[[-34  63   3  -1]
 [-45  65   4 -20]]
->
[[  3  -1 -34  63]
 [  4 -20 -45  65]]

[[-26 -52 -11 -25  29   5 -31 -17  17]
 [  7 -32  13 -20  -8  25 -21   7  31]
 [  9 -31  13 -14  -4   1 -27   8  37]
 [-22 -50  -6 -29  20  28 -26 -13  15]
 [-13 -44  -4 -16  20 -17 -33  -7  29]
 [-18 -46  -6 -20  24  -7 -33 -10  23]
 [  2 -38   2 -15 -10  -6 -13   4  33]]
->
[[-17  17 -26 -52 -11 -25  29   5 -31]
 [  7  31   7 -32  13 -20  -8  25 -21]
 [  8  37   9 -31  13 -14  -4   1 -27]
 [-13  15 -22 -50  -6 -29  20  28 -26]
 [ -7  29 -13 -44  -4 -16  20 -17 -33]
 [-10  23 -18 -46  -6 -20  24  -7 -33]
 [  4  33   2 -38   2 -15 -10  -6 -13]]

[[ 32 -48 -65  54 -11]
 [ 27 -42 -58  49  -9]
 [ 28 -37 -51  38  -5]
 [ 26 -40 -56  46  -8]
 [ 30 -36 -49  35  -3]
 [ 26 -39 -54  43  -7]
 [ 27 -38 -52  41  -6]
 [ 32 -36 -49  33  -3]
 [ 29 -44 -61  54 -11]]
->
[[ 54 -11  32 -48 -65]
 [ 49  -9  27 -42 -58]
 [ 38  -5  28 -37 -51]
 [ 46  -8  26 -40 -56]
 [ 35  -3  30 -36 -49]
 [ 43  -7  26 -39 -54]
 [ 41  -6  27 -38 -52]
 [ 33  -3  32 -36 -49]
 [ 54 -11  29 -44 -61]]

[[  5   7  -8  10]
 [  5  18 -23  26]
 [ 12  42 -51  62]
 [ 11   4  11   1]
 [-11 -17  16 -23]]
->
[[ -8  10   5   7]
 [-23  26   5  18]
 [-51  62  12  42]
 [ 11   1  11   4]
 [ 16 -23 -11 -17]]

[[-64 -54 -46 -62 -41  15  63 -59]
 [ 39  36  35  36  28 -18 -33  33]
 [ 37  34  33  35  28 -16 -32  31]
 [-55 -39 -35 -56 -38   8  58 -47]
 [-52 -40 -35 -57 -40   7  60 -49]
 [ 20  19  13  23  22 -11 -25  20]
 [-62 -49 -42 -60 -41  13  61 -55]
 [-65 -51 -42 -59 -40  16  60 -56]
 [ 34  33  29  34  28 -18 -33  31]]
->
[[ 63 -59 -64 -54 -46 -62 -41  15]
 [-33  33  39  36  35  36  28 -18]
 [-32  31  37  34  33  35  28 -16]
 [ 58 -47 -55 -39 -35 -56 -38   8]
 [ 60 -49 -52 -40 -35 -57 -40   7]
 [-25  20  20  19  13  23  22 -11]
 [ 61 -55 -62 -49 -42 -60 -41  13]
 [ 60 -56 -65 -51 -42 -59 -40  16]
 [-33  31  34  33  29  34  28 -18]]

[[-38  31  -2  33  -4  29 -14 -68 -33]
 [-10   7  30  -6  31  11 -12  21 -51]
 [-10  -3  -1  -4  -4 -26  31  46 -13]
 [  2 -10  21  -3  49 -17  27   9  -3]
 [-18 -12  -4  44   9  -3   1  24 -27]
 [-48  27  -3  15 -20  22 -49 -14  31]
 [ 41   6  17 -17  38  16   8 -23  22]
 [ 13 -13   6   9  19 -43  51  54   5]]
->
[[-68 -33 -38  31  -2  33  -4  29 -14]
 [ 21 -51 -10   7  30  -6  31  11 -12]
 [ 46 -13 -10  -3  -1  -4  -4 -26  31]
 [  9  -3   2 -10  21  -3  49 -17  27]
 [ 24 -27 -18 -12  -4  44   9  -3   1]
 [-14  31 -48  27  -3  15 -20  22 -49]
 [-23  22  41   6  17 -17  38  16   8]
 [ 54   5  13 -13   6   9  19 -43  51]]

[[ 26 -26  24   0 -24 -34 -15  35  31]
 [ 62 -26  43   0 -45 -60 -42  35  36]]
->
[[ 35  31  26 -26  24   0 -24 -34 -15]
 [ 35  36  62 -26  43   0 -45 -60 -42]]
---
[[ 28  18  17 -11]
 [ 23  14   8  -2]
 [ 53  33  23  -4]
 [ 24  12   7  -5]
 [ -3  -4  -5   4]
 [-48 -38 -35   1]
 [ 45  27  23  -7]
 [ 26  22  21   2]]
->
[[ 26  45 -48  -3  24  53  23  28]
 [ 22  27 -38  -4  12  33  14  18]
 [ 21  23 -35  -5   7  23   8  17]
 [  2  -7   1   4  -5  -4  -2 -11]]

[[-34  42 -53 -62  42 -43 -54 -46  34 -45  37 -54]
 [-23  38 -37 -48  33 -29 -49 -34  33 -33  29 -45]
 [-19  31 -30 -45  27 -23 -42 -29  33 -29  28 -39]
 [-38  42 -51 -61  40 -44 -61 -49  45 -51  41 -59]
 [-23  27 -31 -36  27 -25 -35 -32  24 -33  25 -36]
 [ 10 -17  15  14 -15  13  15  11  -7   9  -9  13]
 [ 45 -45  53  60 -42  48  62  54 -44  55 -42  60]]
->
[[ 45  10 -23 -38 -19 -23 -34]
 [-45 -17  27  42  31  38  42]
 [ 53  15 -31 -51 -30 -37 -53]
 [ 60  14 -36 -61 -45 -48 -62]
 [-42 -15  27  40  27  33  42]
 [ 48  13 -25 -44 -23 -29 -43]
 [ 62  15 -35 -61 -42 -49 -54]
 [ 54  11 -32 -49 -29 -34 -46]
 [-44  -7  24  45  33  33  34]
 [ 55   9 -33 -51 -29 -33 -45]
 [-42  -9  25  41  28  29  37]
 [ 60  13 -36 -59 -39 -45 -54]]

[[-49 -43 -16  37   8  45   4 -10 -68 -34  44  -6 -29 -37  -5]
 [-21 -64 -29  24  -8  43 -28  21  -7 -18  23 -45 -37 -27  23]]
->
[[-21 -49]
 [-64 -43]
 [-29 -16]
 [ 24  37]
 [ -8   8]
 [ 43  45]
 [-28   4]
 [ 21 -10]
 [ -7 -68]
 [-18 -34]
 [ 23  44]
 [-45  -6]
 [-37 -29]
 [-27 -37]
 [ 23  -5]]

[[ -5 -25  30  53  27 -12  37  37 -52   8 -32 -14  51  27]
 [ -5  23  -4 -18 -23  44 -24 -33  30 -17  23   2 -18 -44]
 [  3   5  -4 -21 -22  11 -15 -18  19 -27  29  33 -23 -28]]
->
[[  3  -5  -5]
 [  5  23 -25]
 [ -4  -4  30]
 [-21 -18  53]
 [-22 -23  27]
 [ 11  44 -12]
 [-15 -24  37]
 [-18 -33  37]
 [ 19  30 -52]
 [-27 -17   8]
 [ 29  23 -32]
 [ 33   2 -14]
 [-23 -18  51]
 [-28 -44  27]]

[[ 26   0 -25 -20]
 [  6  41  -5  -6]
 [  6  47  -4  16]
 [  7  21  15   9]
 [  0   7  27  56]
 [-18 -10  24  34]
 [-23 -45 -30 -25]]
->
[[-23 -18   0   7   6   6  26]
 [-45 -10   7  21  47  41   0]
 [-30  24  27  15  -4  -5 -25]
 [-25  34  56   9  16  -6 -20]]

[[ 12   3  33 -11  11  -4   2  -4 -10]
 [  6   4 -40  -9 -10   0   3   3   3]
 [ -8   4 -29   4   5  -2   0  -3 -19]
 [ -1  -1 -24   4   6   3  -4   5  -6]
 [  1   8   1   4   2  -2   0   8   4]
 [  0  -2  31   9  19   7   0   6  15]
 [ -4   5  58   9  -4   3  -2  -2  -9]
 [  1   4 -29   6  -5  -2  -3   0  -5]
 [ -5   2   8  -5  -7  -1   5  -7  -8]
 [ -7  -6   0  -8  -6   0  -2  -3   5]]
->
[[ -7  -5   1  -4   0   1  -1  -8   6  12]
 [ -6   2   4   5  -2   8  -1   4   4   3]
 [  0   8 -29  58  31   1 -24 -29 -40  33]
 [ -8  -5   6   9   9   4   4   4  -9 -11]
 [ -6  -7  -5  -4  19   2   6   5 -10  11]
 [  0  -1  -2   3   7  -2   3  -2   0  -4]
 [ -2   5  -3  -2   0   0  -4   0   3   2]
 [ -3  -7   0  -2   6   8   5  -3   3  -4]
 [  5  -8  -5  -9  15   4  -6 -19   3 -10]]
